Below is a small trained network, with its code and all its weights. Each question gives an input and a class and asks what happens when units are switched off, that is, made to give their printed mean instead of their output.

import numpy as np


def w(rows, s, z=0):
    codes = np.array(rows[::2]) - 128.0
    scale = np.full(codes.shape[1], s)
    scale[-1] = z or s
    return codes * scale


def norm(h):
    return h / np.sqrt((h * h).mean(-1, keepdims=True) + 1e-5)


def f(y):
    return np.maximum(y, 0)


def log_softmax(a):
    a = a - a.max(-1, keepdims=True)
    return a - np.log(np.exp(a).sum(-1, keepdims=True))


def net(x, mask):
    res = np.array(x, float).reshape(1, 5) / 4 @ E
    u = 0
    for l in range(4):
        y = f(norm(res) @ A[l][:, :-1].T + A[l][:, -1])
        res = res + np.where(mask[u : u + 10], y, B[l][:, -1]) @ B[l][:, :-1]
        u += 10
    return log_softmax(norm(res)[-1] @ U[:, :-1].T + U[:, -1])


A, B = {}, {}
E = w([
[219,160,226,141],'x0',
[205,172,21,96],'x1',
[135,110,122,100],'x2',
[115,153,142,170],'x3',
[51,255,126,87],'x4',
],0.0065)
A[0] = w([
[228,147,114,173,252],'L0N0',
[130,144,169,57,5],'L0N1',
[88,29,200,165,107],'L0N2',
[203,48,42,191,75],'L0N3',
[254,203,101,108,82],'L0N4',
[157,151,103,133,36],'L0N5',
[148,151,206,89,191],'L0N6',
[108,137,208,132,182],'L0N7',
[144,111,16,148,147],'L0N8',
[225,180,156,139,81],'L0N9',
],0.0091,0.0036)
B[0] = w([
[122,40,141,167,254],'L0N0',
[119,129,203,90,142],'L0N1',
[139,69,127,143,253],'L0N2',
[196,163,116,150,232],'L0N3',
[1,139,106,130,227],'L0N4',
[156,110,217,57,137],'L0N5',
[178,136,238,115,225],'L0N6',
[202,120,133,12,230],'L0N7',
[134,192,92,166,229],'L0N8',
[64,69,137,128,199],'L0N9',
],0.0073,0.0049)
A[1] = w([
[87,156,194,165,7],'L1N0',
[118,85,134,158,132],'L1N1',
[62,166,110,78,249],'L1N2',
[102,167,123,161,244],'L1N3',
[120,113,125,156,80],'L1N4',
[135,130,180,117,99],'L1N5',
[8,154,128,75,192],'L1N6',
[158,84,171,169,135],'L1N7',
[170,198,173,147,43],'L1N8',
[144,68,118,132,162],'L1N9',
],0.014,0.0015)
B[1] = w([
[222,117,87,124,176],'L1N0',
[64,141,94,99,191],'L1N1',
[88,60,165,192,221],'L1N2',
[120,66,134,158,174],'L1N3',
[123,181,160,108,151],'L1N4',
[121,97,158,49,188],'L1N5',
[169,1,182,143,253],'L1N6',
[107,87,60,120,227],'L1N7',
[122,180,171,143,157],'L1N8',
[37,135,133,147,208],'L1N9',
],0.0079,0.0073)
A[2] = w([
[207,142,170,177,70],'L2N0',
[75,203,164,149,48],'L2N1',
[73,136,147,206,251],'L2N2',
[195,229,70,65,72],'L2N3',
[196,169,50,128,56],'L2N4',
[153,246,168,47,122],'L2N5',
[160,222,74,102,72],'L2N6',
[120,126,66,129,164],'L2N7',
[94,255,136,62,62],'L2N8',
[115,165,203,135,107],'L2N9',
],0.0091,0.0024)
B[2] = w([
[41,74,172,71,146],'L2N0',
[135,100,139,156,129],'L2N1',
[147,103,43,5,252],'L2N2',
[254,190,134,174,138],'L2N3',
[154,159,155,124,160],'L2N4',
[191,184,152,84,161],'L2N5',
[111,94,152,153,139],'L2N6',
[66,150,243,23,195],'L2N7',
[119,114,76,72,135],'L2N8',
[162,144,166,87,160],'L2N9',
],0.0071,0.0045)
A[3] = w([
[112,83,53,135,251],'L3N0',
[52,135,109,117,73],'L3N1',
[53,45,129,53,125],'L3N2',
[110,186,139,149,147],'L3N3',
[144,155,8,141,221],'L3N4',
[208,70,192,155,128],'L3N5',
[136,141,135,103,30],'L3N6',
[157,58,46,124,159],'L3N7',
[83,108,71,104,155],'L3N8',
[38,65,123,130,156],'L3N9',
],0.011,0.0029)
B[3] = w([
[177,229,159,60,206],'L3N0',
[19,159,72,176,149],'L3N1',
[105,153,41,253,249],'L3N2',
[164,139,123,76,129],'L3N3',
[152,141,212,3,165],'L3N4',
[129,78,32,148,179],'L3N5',
[94,144,147,144,130],'L3N6',
[69,158,200,125,202],'L3N7',
[148,168,114,60,179],'L3N8',
[201,240,81,202,221],'L3N9',
],0.0064,0.014)
U = w([
[90,178,75,174,118],'0',
[148,9,155,191,23],'1',
[183,157,224,68,255],'2',
],0.013,0.00071)

Each question gives the input, the list of numbers given to net, and the class t.
The units are the neurons (one row each of A and B). Each row of codes is followed by its name. A weight is (code - 128) times the scale printed after its matrix; where a second scale follows, it is the last column's (A, B and U).
mask holds one flag per neuron, layer by layer. A switched-off neuron (its flag False) gives its mean, the last column of its row in B, instead of its output. The means were averaged over made-up inputs and are rounded, as every weight is.
A unit's drop is (log p(t) with every unit on - log p(t) with that unit switched off) / (log p(t) with every unit on - log p(t) with every unit switched off).
The circuit of an input: a set's keep is (log p(t) with only the set's units on - log p(t) with every unit switched off) / (log p(t) with every unit on - log p(t) with every unit switched off). Starting from the 12 units with the biggest drops (on a tie, the unit counted first), units are removed one at a time, each time the one whose removal leaves the highest keep (on an exact tie, the one counted first), for as long as the keep stays at least 0.8.
units of the circuit, in order: the units of the circuit, biggest drop first
most important unit: the unit with the biggest drop
top k neurons: the k neurons with the biggest drops, biggest first
k most important neurons of layer l: the k neurons of layer l with the biggest drops, biggest first
drop of u: that unit's drop, to one decimal
input [6,1,-4,-7,-2], class 0: units of the circuit, in order	L1N6; L0N4
input [-6,-3,-3,8,2], class 1: units of the circuit, in order	L1N6
input [8,1,6,1,-5], class 0: top 2 neurons	L1N6; L0N4
input [-7,1,-5,6,-1], class 2: top 2 neurons	L0N4; L0N8
input [-2,6,7,-8,-1], class 2: top 2 neurons	L0N3; L0N8
input [1,4,5,4,-8], class 0: top 2 neurons	L0N0; L1N9
input [-2,0,-5,3,1], class 1: top 2 neurons	L0N3; L1N6
input [1,-2,8,8,1], class 2: top 2 neurons	L0N0; L1N6
input [6,3,-4,6,5], class 1: top 2 neurons	L0N4; L0N9
input [-1,1,6,-3,-1], class 2: 2 most important neurons of layer 3	L3N2; L3N9
input [0,5,-1,-4,-4], class 2: 3 most important neurons of layer 3	L3N4; L3N0; L3N5
input [6,2,5,-1,5], class 1: 2 most important neurons of layer 0	L0N4; L0N9
input [6,2,-5,-4,-3], class 0: top 2 neurons	L1N6; L0N4
input [-3,3,-2,7,-8], class 2: most important unit	L0N3
input [-6,-2,-8,3,2], class 1: drop of L1N6	1.0
input [5,5,4,-8,-1], class 0: drop of L0N0	0.5
input [-8,-7,8,-1,5], class 1: drop of L1N6	1.2
